Below are the code and all the weights of a small trained network. Each question names an input and a target symbol and asks about switching units off, where a switched-off unit gives its printed mean instead of its output.

import numpy as np


def w(rows, s, z=0):
    codes = np.array(rows[::2]) - 128.0
    scale = np.full(codes.shape[1], s)
    scale[-1] = z or s
    return codes * scale


def norm(h):
    return h / np.sqrt((h * h).mean(-1, keepdims=True) + 1e-5)


def f(y):
    return np.maximum(y, 0)


def softmax(a):
    e = np.exp(a - a.max(-1, keepdims=True))
    return e / e.sum(-1, keepdims=True)


def log_softmax(a):
    a = a - a.max(-1, keepdims=True)
    return a - np.log(np.exp(a).sum(-1, keepdims=True))


def net(x, mask):
    ids = ['βγεζηλξσψω'.index(c) for c in x.split()]
    T = len(ids)
    res = E[ids] + P[:T]
    u = 0
    for l in range(3):
        q, k, v = (norm(res) @ M[l].T for M in (Q, K, V))
        z = softmax(np.where(np.tri(T) > 0, q @ k.T / 2**0.5, -1e9)) @ v
        res = res + np.where(mask[u], z, O[l][:, -1]) @ O[l][:, :-1]
        u += 1
        y = f(norm(res) @ A[l][:, :-1].T + A[l][:, -1])
        res = res + np.where(mask[u : u + 8], y, B[l][:, -1]) @ B[l][:, :-1]
        u += 8
    return log_softmax(norm(res)[-1] @ U[:, :-1].T + U[:, -1])


Q, K, V, O, A, B = {}, {}, {}, {}, {}, {}
E = w([
[63,190,167,162,56,117,82,101,132],'β',
[136,195,127,169,164,185,145,157,189],'γ',
[93,113,11,146,111,115,144,94,113],'ε',
[175,130,70,148,167,200,163,46,134],'ζ',
[96,182,93,174,153,160,67,87,131],'η',
[166,182,94,100,208,122,152,98,146],'λ',
[180,178,133,140,43,195,110,115,149],'ξ',
[140,179,70,78,119,180,147,119,191],'σ',
[72,140,201,112,140,202,126,141,175],'ψ',
[114,156,135,184,119,200,106,221,155],'ω',
],0.013)
P = w([
[68,247,108,115,108,130,155,152,43],'0',
[82,209,123,100,133,138,149,130,78],'1',
[93,185,121,107,138,148,139,120,104],'2',
[102,169,121,117,135,144,141,112,125],'3',
[111,160,125,126,132,140,136,106,141],'4',
[117,150,130,132,130,135,133,105,154],'5',
[125,141,132,137,137,124,131,103,165],'6',
[130,131,133,144,137,114,127,104,171],'7',
[134,117,135,144,135,111,126,109,185],'8',
[137,104,129,150,141,107,114,112,189],'9',
[145,89,138,158,146,100,103,107,191],'10',
[159,78,135,166,148,95,96,108,200],'11',
[170,47,130,162,158,104,84,123,208],'12',
[153,42,117,173,143,109,57,125,237],'13',
],0.011)
Q[0] = w([
[144,209,93,209,132,204,99,80,254],'0.h1',
[7,119,135,226,192,222,79,131,178],'0.h1',
],0.0077)
K[0] = w([
[155,3,157,162,147,38,34,124,238],'0.h1',
[231,44,112,58,114,95,66,122,179],'0.h1',
],0.0067)
V[0] = w([
[133,69,83,185,172,43,206,132,75],'0.h1',
[238,254,63,52,118,107,169,154,149],'0.h1',
],0.0054)
O[0] = w([
[207,129,189,121,37,232,251,105,161,2],'0.h1',
[254,106,178,86,148,40,58,158,119,172],'0.h1',
],0.0077,0.0054)
A[0] = w([
[99,188,36,87,178,170,179,177,206,43],'0.n1',
[177,219,155,174,120,214,57,166,144,183],'0.n2',
[90,224,98,56,155,131,112,75,122,166],'0.n3',
[53,41,227,86,138,147,64,20,124,236],'0.n4',
[136,70,45,89,75,87,43,160,163,174],'0.n5',
[253,66,28,91,84,96,133,86,116,192],'0.n6',
[146,164,87,198,126,238,229,81,81,4],'0.n7',
[130,220,152,169,126,179,165,95,193,71],'0.n8',
],0.0053,0.0034)
B[0] = w([
[78,154,89,131,159,181,123,89,126,187],'0.n1',
[59,127,187,28,120,152,124,111,133,254],'0.n2',
[126,163,133,179,177,139,218,125,61,231],'0.n3',
[212,131,149,78,110,6,255,82,105,190],'0.n4',
[118,150,158,129,226,104,82,49,165,226],'0.n5',
[46,141,216,35,129,68,177,148,136,194],'0.n6',
[20,80,169,93,139,179,105,178,105,139],'0.n7',
[33,102,98,101,118,139,154,56,166,154],'0.n8',
],0.0061,0.0062)
Q[1] = w([
[2,237,174,76,224,106,61,1,240],'1.h1',
[251,178,204,170,39,126,113,243,152],'1.h1',
],0.0054)
K[1] = w([
[167,15,102,231,97,76,152,108,220],'1.h1',
[160,194,47,3,159,89,181,200,16],'1.h1',
],0.005)
V[1] = w([
[191,65,144,183,168,233,146,196,201],'1.h1',
[138,129,2,132,134,147,85,169,115],'1.h1',
],0.0069)
O[1] = w([
[80,253,194,166,207,109,169,135,133,2],'1.h1',
[203,158,180,83,114,116,179,135,96,91],'1.h1',
],0.0075,0.0092)
A[1] = w([
[181,85,144,113,115,115,132,122,198,75],'1.n1',
[160,213,93,144,142,136,132,207,132,62],'1.n2',
[86,155,93,174,97,59,126,84,98,167],'1.n3',
[112,182,74,130,158,187,183,126,105,70],'1.n4',
[83,169,182,106,126,98,101,102,114,139],'1.n5',
[254,241,78,235,89,95,152,150,189,2],'1.n6',
[169,136,135,65,90,162,147,69,168,152],'1.n7',
[143,233,205,195,125,137,128,204,147,107],'1.n8',
],0.0084,0.0054)
B[1] = w([
[136,114,182,99,198,133,84,62,162,166],'1.n1',
[48,106,103,93,122,213,73,153,143,140],'1.n2',
[130,206,161,124,208,144,134,135,147,254],'1.n3',
[239,173,69,130,150,171,106,109,121,150],'1.n4',
[133,165,194,81,136,163,126,113,129,236],'1.n5',
[207,63,112,91,161,36,118,254,179,128],'1.n6',
[137,123,171,135,72,173,121,83,163,217],'1.n7',
[163,160,171,44,89,59,223,210,171,149],'1.n8',
],0.0075,0.0041)
Q[2] = w([
[108,135,104,123,114,142,37,137,192],'2.h1',
[27,121,146,3,196,83,80,33,199],'2.h1',
],0.0074)
K[2] = w([
[142,63,149,198,197,112,175,92,151],'2.h1',
[159,97,170,254,177,159,151,148,214],'2.h1',
],0.0068)
V[2] = w([
[166,21,77,123,190,225,130,148,198],'2.h1',
[112,83,219,149,206,51,253,16,79],'2.h1',
],0.005)
O[2] = w([
[56,171,212,81,219,92,218,75,162,252],'2.h1',
[97,66,118,76,185,227,17,158,2,31],'2.h1',
],0.0068,0.0027)
A[2] = w([
[167,82,163,141,87,99,159,175,70,100],'2.n1',
[180,75,109,236,144,145,185,247,102,12],'2.n2',
[119,95,84,174,111,156,103,138,113,118],'2.n3',
[178,117,130,229,116,94,167,219,48,20],'2.n4',
[212,108,95,238,101,120,195,241,87,14],'2.n5',
[192,135,153,250,107,170,155,214,128,19],'2.n6',
[186,117,108,196,122,143,134,158,117,29],'2.n7',
[212,57,65,179,163,143,132,169,164,68],'2.n8',
],0.011)
B[2] = w([
[140,92,186,120,147,192,41,88,246,152],'2.n1',
[67,80,247,74,254,89,78,89,190,128],'2.n2',
[121,90,100,88,99,74,169,148,230,252],'2.n3',
[145,73,116,210,102,94,68,129,239,128],'2.n4',
[163,110,110,167,55,132,36,249,229,128],'2.n5',
[104,5,131,119,161,108,30,129,201,128],'2.n6',
[176,38,151,157,162,62,123,207,204,128],'2.n7',
[104,76,107,104,177,116,130,229,239,136],'2.n8',
],0.0095,0.00032)
U = w([
[70,124,152,65,175,127,133,136,94,95],'β',
[125,34,2,156,99,92,185,141,188,101],'γ',
[91,128,178,124,144,80,182,196,162,220],'ε',
[219,92,202,125,105,163,49,104,126,3],'ζ',
[163,251,175,155,152,113,230,123,167,60],'η',
[124,83,115,193,102,10,83,120,107,89],'λ',
[165,89,158,140,87,248,196,86,116,145],'ξ',
[248,43,147,143,193,53,132,172,108,188],'σ',
[150,163,71,54,123,128,121,108,131,251],'ψ',
[90,145,23,193,193,185,76,128,60,48],'ω',
],0.0084,0.0041)

Each question gives the input, a string of symbols that net reads in full, and the target symbol t.
The units are the heads (2 rows each of Q, K, V and O) and the neurons (one row each of A and B). Each row of codes is followed by its name. A weight is (code - 128) times the scale printed after its matrix; where a second scale follows, it is the last column's (O, A, B and U).
mask holds one flag per unit, layer by layer, with each layer's heads first. A switched-off unit (its flag False) gives its mean, the last column of its rows in O or B, instead of its output. The means were averaged over made-up inputs and are rounded, as every weight is.
A unit's drop is (log p(t) with every unit on - log p(t) with that unit switched off) / (log p(t) with every unit on - log p(t) with every unit switched off).
The circuit of an input: a set's keep is (log p(t) with only the set's units on - log p(t) with every unit switched off) / (log p(t) with every unit on - log p(t) with every unit switched off). Starting from the 12 units with the biggest drops (on a tie, the unit counted first), units are removed one at a time, each time the one whose removal leaves the highest keep (on an exact tie, the one counted first), for as long as the keep stays at least 0.8.
units of the circuit, in order: the units of the circuit, biggest drop first
k most important neurons: the k neurons with the biggest drops, biggest first
k most important neurons of layer l: the k neurons of layer l with the biggest drops, biggest first
input ω ε ξ γ ψ ψ ψ ε ψ ζ σ, target β: units of the circuit, in order : 2.h1
input ω ε ξ ω ε ω, target ξ: 2 most important neurons : 0.n2, 0.n5
input ω β ε, target γ: units of the circuit, in order : 2.h1, 2.n3
input ψ σ ω λ σ γ ω γ ω ω γ, target η: 2 most important neurons : 0.n6, 0.n4
input ω σ ψ σ β, target λ: units of the circuit, in order : 0.h1, 2.h1
input ω η ω ω ω λ ω ζ ε, target β: 2 most important neurons of layer 0 : 0.n2, 0.n6
input ε σ ω λ β σ ψ γ ξ β β ω β ω, target γ: 2 most important neurons of layer 0 : 0.n4, 0.n2
input λ ω ψ γ β σ ω β, target η: 3 most important neurons of layer 0 : 0.n4, 0.n3, 0.n6
input λ ψ ω ω ψ σ, target ω: 4 most important neurons : 0.n3, 0.n2, 0.n4, 1.n3
input ψ ψ ψ, target ω: units of the circuit, in order : 0.h1, 2.h1, 0.n3
input ω η ψ ζ λ γ λ ε σ β γ ω ω ω, target η: units of the circuit, in order : 1.h1, 0.h1
input ψ ω ψ ψ ω ψ ε σ ω ω β, target η: units of the circuit, in order : 1.n3, 2.h1
input γ β η ζ γ ψ ψ ω, target ω: units of the circuit, in order : 0.h1, 0.n6
input λ γ γ ε γ η ε ω ε σ ε ξ, target ξ: units of the circuit, in order : 0.h1
input ω ψ γ ε ξ ω ε γ ω γ γ β η, target ω: units of the circuit, in order : 0.h1, 1.h1, 2.h1
input γ ω λ ω σ ζ ε ω ε ω ω ε, target η: 2 most important neurons : 0.n6, 1.n3
input ω σ ψ γ γ ψ ω ζ, target η: 3 most important neurons : 0.n4, 0.n6, 0.n5
input ψ ε β ω ω ω β ξ λ γ ψ σ, target ω: 2 most important neurons : 0.n2, 0.n4
input ω ξ ψ ω ψ ψ ψ ψ ε ψ, target ξ: units of the circuit, in order : 0.h1, 1.n7, 0.n4, 2.h1
input ω ω ω γ γ ω ω ω ω λ ω λ, target η: units of the circuit, in order : 1.h1
input ε ω ψ ζ η ψ λ, target ω: 3 most important neurons : 0.n3, 0.n4, 0.n2
input ψ γ β ψ γ β η ω η, target η: 2 most important neurons : 0.n4, 0.n6
input σ γ ω ω ψ γ, target ω: units of the circuit, in order : 0.h1, 0.n4, 0.n6
input ζ γ β ε ζ ψ ζ ζ, target β: units of the circuit, in order : 2.h1, 0.n6
input λ ω ε γ γ λ σ γ ω σ, target η: 2 most important neurons : 0.n6, 0.n3
input γ ε η ψ ω ω ω ω, target η: 2 most important neurons of layer 0 : 0.n6, 0.n5
input ψ ω β ω σ, target η: units of the circuit, in order : 2.h1
input ψ η ω ω ψ ζ ψ ξ, target ω: 2 most important neurons : 0.n6, 0.n4
input γ σ ψ ε γ, target ξ: 4 most important neurons : 0.n2, 1.n7, 0.n5, 1.n3
